Here is a tiny trained network, its code and every weight. The questions are about switching its units off for an input and a class, where a switched-off unit gives its printed mean instead of its output.

import numpy as np


def w(rows, s, z=0):
    codes = np.array(rows[::2]) - 128.0
    scale = np.full(codes.shape[1], s)
    scale[-1] = z or s
    return codes * scale


def f(y):
    return y / 2 * (1 + np.tanh(0.7978845608 * (y + 0.044715 * y**3)))


def log_softmax(a):
    a = a - a.max(-1, keepdims=True)
    return a - np.log(np.exp(a).sum(-1, keepdims=True))


def net(x, mask):
    res = np.array(x, float).reshape(1, 8) / 4 @ E
    y = f(res @ A[0][:, :-1].T + A[0][:, -1])
    res = res + np.where(mask, y, B[0][:, -1]) @ B[0][:, :-1]
    return log_softmax(res[-1] @ U[:, :-1].T + U[:, -1])


A, B = {}, {}
E = w([
[25,67,112,228,142,137,179,122,61,22],'x0',
[105,105,133,176,165,174,190,189,79,77],'x1',
[125,43,134,67,220,74,127,210,167,120],'x2',
[142,184,137,98,157,200,170,199,193,144],'x3',
[255,142,156,154,46,104,115,129,150,128],'x4',
[149,210,80,63,195,123,76,167,103,159],'x5',
[80,63,62,151,195,180,125,103,37,255],'x6',
[184,35,144,156,99,135,65,146,182,148],'x7',
],0.0061)
A[0] = w([
[102,91,83,159,132,102,124,212,161,47,49],'n1',
[117,72,156,169,103,127,150,145,190,88,91],'n2',
[85,119,122,127,124,63,196,215,95,42,128],'n3',
[110,122,30,55,254,106,52,129,33,198,252],'n4',
[104,62,122,232,47,103,135,15,48,81,141],'n5',
[92,170,42,119,176,165,91,120,159,147,79],'n6',
[86,52,83,208,131,196,140,97,67,157,233],'n7',
[91,213,72,183,165,174,211,154,47,43,83],'n8',
[88,105,65,145,153,69,91,25,123,116,179],'n9',
[100,144,79,160,121,83,116,192,131,72,52],'n10',
],0.0061,0.0037)
B[0] = w([
[151,64,206,142,179,169,80,136,167,77,148],'n1',
[32,80,152,169,171,109,188,215,126,69,147],'n2',
[115,136,193,83,135,81,49,78,215,108,181],'n3',
[59,205,1,141,131,83,149,111,108,148,255],'n4',
[125,229,36,66,231,53,73,76,190,82,212],'n5',
[65,124,86,180,204,75,191,195,90,124,148],'n6',
[117,161,40,130,70,103,148,105,32,199,216],'n7',
[192,62,171,121,23,172,107,82,114,177,200],'n8',
[66,157,110,137,171,23,110,168,143,162,174],'n9',
[126,91,215,162,122,194,95,123,146,80,133],'n10',
],0.0068,0.0092)
U = w([
[221,138,190,60,37,156,65,92,155,182,202],'0',
[74,237,47,59,231,38,140,115,168,103,228],'1',
[40,58,110,189,117,239,218,170,49,165,57],'2',
[71,21,254,146,231,159,107,185,162,42,1],'3',
],0.0062,0.0043)

Each question gives the input, the list of numbers given to net, and the class t.
The units are the neurons (one row each of A and B). Each row of codes is followed by its name. A weight is (code - 128) times the scale printed after its matrix; where a second scale follows, it is the last column's (A, B and U).
mask holds one flag per neuron, in row order. A switched-off neuron (its flag False) gives its mean, the last column of its row in B, instead of its output. The means were averaged over made-up inputs and are rounded, as every weight is.
A unit's drop is (log p(t) with every unit on - log p(t) with that unit switched off) / (log p(t) with every unit on - log p(t) with every unit switched off).
The circuit of an input: a set's keep is (log p(t) with only the set's units on - log p(t) with every unit switched off) / (log p(t) with every unit on - log p(t) with every unit switched off). Starting from all 10 units, units are removed one at a time, each time the one whose removal leaves the highest keep (on an exact tie, the one counted first), for as long as the keep stays at least 0.8.
units of the circuit, in order: the units of the circuit, biggest drop first
most important unit: the unit with the biggest drop
top k neurons: the k neurons with the biggest drops, biggest first
drop of u: that unit's drop, to one decimal
input [4,-2,-4,3,7,3,4,-5], class 2: most important unit => n3
input [7,-2,-2,2,-8,-2,-7,2], class 3: units of the circuit, in order => n4, n1
input [2,2,-1,4,-2,-1,0,0], class 0: units of the circuit, in order => n4, n8, n9
input [4,-7,0,4,2,1,-5,-7], class 0: units of the circuit, in order => n4, n5
input [-2,7,-6,-3,0,5,1,1], class 2: top 2 neurons => n5, n3
input [3,4,-5,3,7,3,5,-1], class 0: top 4 neurons => n8, n4, n2, n6
input [3,6,-2,-3,4,3,-1,-5], class 0: units of the circuit, in order => n8, n4
input [-2,-5,-4,6,-1,0,-3,4], class 0: top 2 neurons => n4, n5
input [1,5,2,-4,3,-6,1,7], class 1: top 2 neurons => n5, n7
input [2,-8,5,0,-3,-2,-6,3], class 3: units of the circuit, in order => n4, n5, n7
input [2,2,-7,-3,6,5,1,-4], class 0: top 2 neurons => n8, n4
input [6,7,-6,2,-7,6,-5,4], class 0: top 2 neurons => n8, n3
input [5,-2,-5,-5,7,2,-6,7], class 1: top 2 neurons => n5, n8
input [7,2,-7,2,1,3,-8,-1], class 0: units of the circuit, in order => n8
input [-6,7,8,-2,8,5,-3,2], class 0: top 2 neurons => n5, n4
input [-7,5,2,1,6,8,-5,-1], class 0: top 3 neurons => n5, n4, n9
input [-5,4,-1,2,-2,-7,2,2], class 2: top 3 neurons => n5, n3, n8
input [-5,1,-4,-1,2,3,-8,0], class 0: drop of n5 => 0.3
input [4,5,1,8,1,5,5,-3], class 2: drop of n5 => 0.4
input [7,3,-5,8,-8,-5,-4,3], class 3: most important unit => n3
input [3,1,8,3,5,-6,-4,-7], class 3: drop of n10 => 0.0
